Below is a small trained network, with its code and all its weights. Each question gives an input and a class and asks what happens when units are switched off, that is, made to give their printed mean instead of their output.

import numpy as np


def w(rows, s, z=0):
    codes = np.array(rows[::2]) - 128.0
    scale = np.full(codes.shape[1], s)
    scale[-1] = z or s
    return codes * scale


def norm(h):
    return h / np.sqrt((h * h).mean(-1, keepdims=True) + 1e-5)


def f(y):
    return np.maximum(y, 0)


def log_softmax(a):
    a = a - a.max(-1, keepdims=True)
    return a - np.log(np.exp(a).sum(-1, keepdims=True))


def net(x, mask):
    res = np.array(x, float).reshape(1, 6) / 4 @ E
    u = 0
    for l in range(2):
        y = f(norm(res) @ A[l][:, :-1].T + A[l][:, -1])
        res = res + np.where(mask[u : u + 6], y, B[l][:, -1]) @ B[l][:, :-1]
        u += 6
    return log_softmax(norm(res)[-1] @ U[:, :-1].T + U[:, -1])


A, B = {}, {}
E = w([
[127,124,122,127,123,128,123,121,124],'x0',
[151,176,160,255,185,160,82,85,119],'x1',
[122,76,118,129,164,94,76,182,64],'x2',
[133,117,127,178,72,89,134,153,157],'x3',
[231,110,182,141,119,126,242,96,1],'x4',
[235,183,113,115,75,180,91,203,93],'x5',
],0.01)
A[0] = w([
[107,178,167,38,233,199,112,142,111,2],'0.n1',
[161,203,117,113,57,175,96,185,64,105],'0.n2',
[152,41,158,250,2,68,118,192,200,125],'0.n3',
[93,163,97,111,104,234,193,114,238,132],'0.n4',
[183,172,109,237,242,158,102,133,163,41],'0.n5',
[80,37,116,135,194,109,61,245,93,68],'0.n6',
],0.0096,0.0053)
B[0] = w([
[132,135,3,154,116,137,117,92,97,160],'0.n1',
[133,54,150,150,142,75,143,109,171,232],'0.n2',
[119,172,38,153,126,123,135,117,107,245],'0.n3',
[180,151,172,110,158,75,98,113,106,253],'0.n4',
[88,99,181,103,46,127,105,140,103,229],'0.n5',
[188,162,175,100,162,89,107,100,120,220],'0.n6',
],0.017,0.0065)
A[1] = w([
[166,179,125,98,58,193,149,34,223,33],'1.n1',
[250,113,108,136,83,216,62,211,181,81],'1.n2',
[167,133,72,22,104,92,145,171,146,114],'1.n3',
[167,140,145,246,166,204,57,115,125,186],'1.n4',
[154,71,107,86,123,168,81,29,111,212],'1.n5',
[113,163,99,104,153,163,11,177,240,4],'1.n6',
],0.015,0.0026)
B[1] = w([
[137,61,83,103,207,106,54,216,58,176],'1.n1',
[2,134,122,127,204,71,148,28,121,175],'1.n2',
[84,170,168,150,118,219,80,150,161,255],'1.n3',
[107,159,109,27,143,204,132,192,199,210],'1.n4',
[126,162,72,198,82,88,145,165,169,244],'1.n5',
[198,71,147,152,98,157,253,126,56,225],'1.n6',
],0.014,0.0081)
U = w([
[185,73,146,138,113,194,234,144,63,157],'0',
[31,125,181,99,72,206,62,179,155,148],'1',
[112,161,7,193,118,122,111,164,120,123],'2',
[28,83,149,170,193,47,145,66,184,114],'3',
[206,129,158,85,199,73,26,176,69,85],'4',
[137,162,149,158,93,105,128,140,140,252],'5',
[155,114,111,130,91,151,65,61,124,58],'6',
[167,72,103,111,92,208,59,27,119,37],'7',
],0.013,0.011)

Each question gives the input, the list of numbers given to net, and the class t.
The units are the neurons (one row each of A and B). Each row of codes is followed by its name. A weight is (code - 128) times the scale printed after its matrix; where a second scale follows, it is the last column's (A, B and U).
mask holds one flag per neuron, layer by layer. A switched-off neuron (its flag False) gives its mean, the last column of its row in B, instead of its output. The means were averaged over made-up inputs and are rounded, as every weight is.
A unit's drop is (log p(t) with every unit on - log p(t) with that unit switched off) / (log p(t) with every unit on - log p(t) with every unit switched off).
The circuit of an input: a set's keep is (log p(t) with only the set's units on - log p(t) with every unit switched off) / (log p(t) with every unit on - log p(t) with every unit switched off). Starting from all 12 units, units are removed one at a time, each time the one whose removal leaves the highest keep (on an exact tie, the one counted first), for as long as the keep stays at least 0.8.
units of the circuit, in order: the units of the circuit, biggest drop first
most important unit: the unit with the biggest drop
k most important neurons: the k neurons with the biggest drops, biggest first
k most important neurons of layer l: the k neurons of layer l with the biggest drops, biggest first
input [7,2,5,-6,-1,-5], class 5: 2 most important neurons => [0.n6, 1.n5]
input [7,8,-5,-2,-8,-8], class 0: units of the circuit, in order => [1.n6, 0.n2]
input [-6,8,3,-7,3,5], class 1: most important unit => 1.n4
input [-7,6,7,-8,-6,-3], class 2: 2 most important neurons => [0.n1, 1.n5]
input [-8,-7,-8,-3,6,-1], class 4: units of the circuit, in order => [1.n1, 1.n6]
input [8,0,4,-7,6,-7], class 5: 2 most important neurons of layer 1 => [1.n5, 1.n2]
input [4,0,-3,-8,4,7], class 2: units of the circuit, in order => [0.n1, 1.n5]
input [-4,-6,-8,-8,-3,1], class 2: 4 most important neurons => [0.n1, 1.n5, 0.n6, 1.n3]
input [6,-8,-5,-7,-2,-8], class 1: 3 most important neurons of layer 0 => [0.n2, 0.n6, 0.n3]
input [7,7,0,-3,4,6], class 1: 2 most important neurons => [1.n4, 1.n6]
input [2,-1,2,0,5,6], class 3: units of the circuit, in order => [1.n2, 0.n4]
input [-4,2,-3,-7,0,7], class 2: 2 most important neurons => [0.n1, 1.n5]
input [3,-8,8,6,5,8], class 1: 4 most important neurons => [1.n3, 0.n4, 1.n6, 1.n5]
input [4,5,7,-8,-2,5], class 2: most important unit => 0.n1
input [5,-7,3,6,0,4], class 1: 2 most important neurons of layer 1 => [1.n3, 1.n5]
input [-2,-5,-6,2,5,7], class 3: 2 most important neurons => [1.n2, 1.n6]
input [5,-2,7,1,3,-4], class 4: 2 most important neurons => [0.n6, 1.n6]
input [-7,-7,-8,8,0,-7], class 2: 2 most important neurons => [0.n3, 0.n2]
input [-3,-1,4,5,-5,4], class 0: 3 most important neurons => [1.n6, 0.n4, 1.n5]
input [6,-7,-8,6,-2,5], class 4: 2 most important neurons of layer 0 => [0.n4, 0.n5]
input [-5,8,7,5,-5,-5], class 1: most important unit => 1.n4
input [-3,-4,8,7,-2,-7], class 4: 2 most important neurons of layer 1 => [1.n5, 1.n2]
input [4,8,5,-5,-7,-6], class 1: 2 most important neurons => [1.n4, 0.n5]
input [5,5,-6,2,2,3], class 4: 2 most important neurons => [1.n1, 1.n3]
input [-3,-6,-2,0,2,6], class 1: 3 most important neurons of layer 1 => [1.n3, 1.n6, 1.n5]
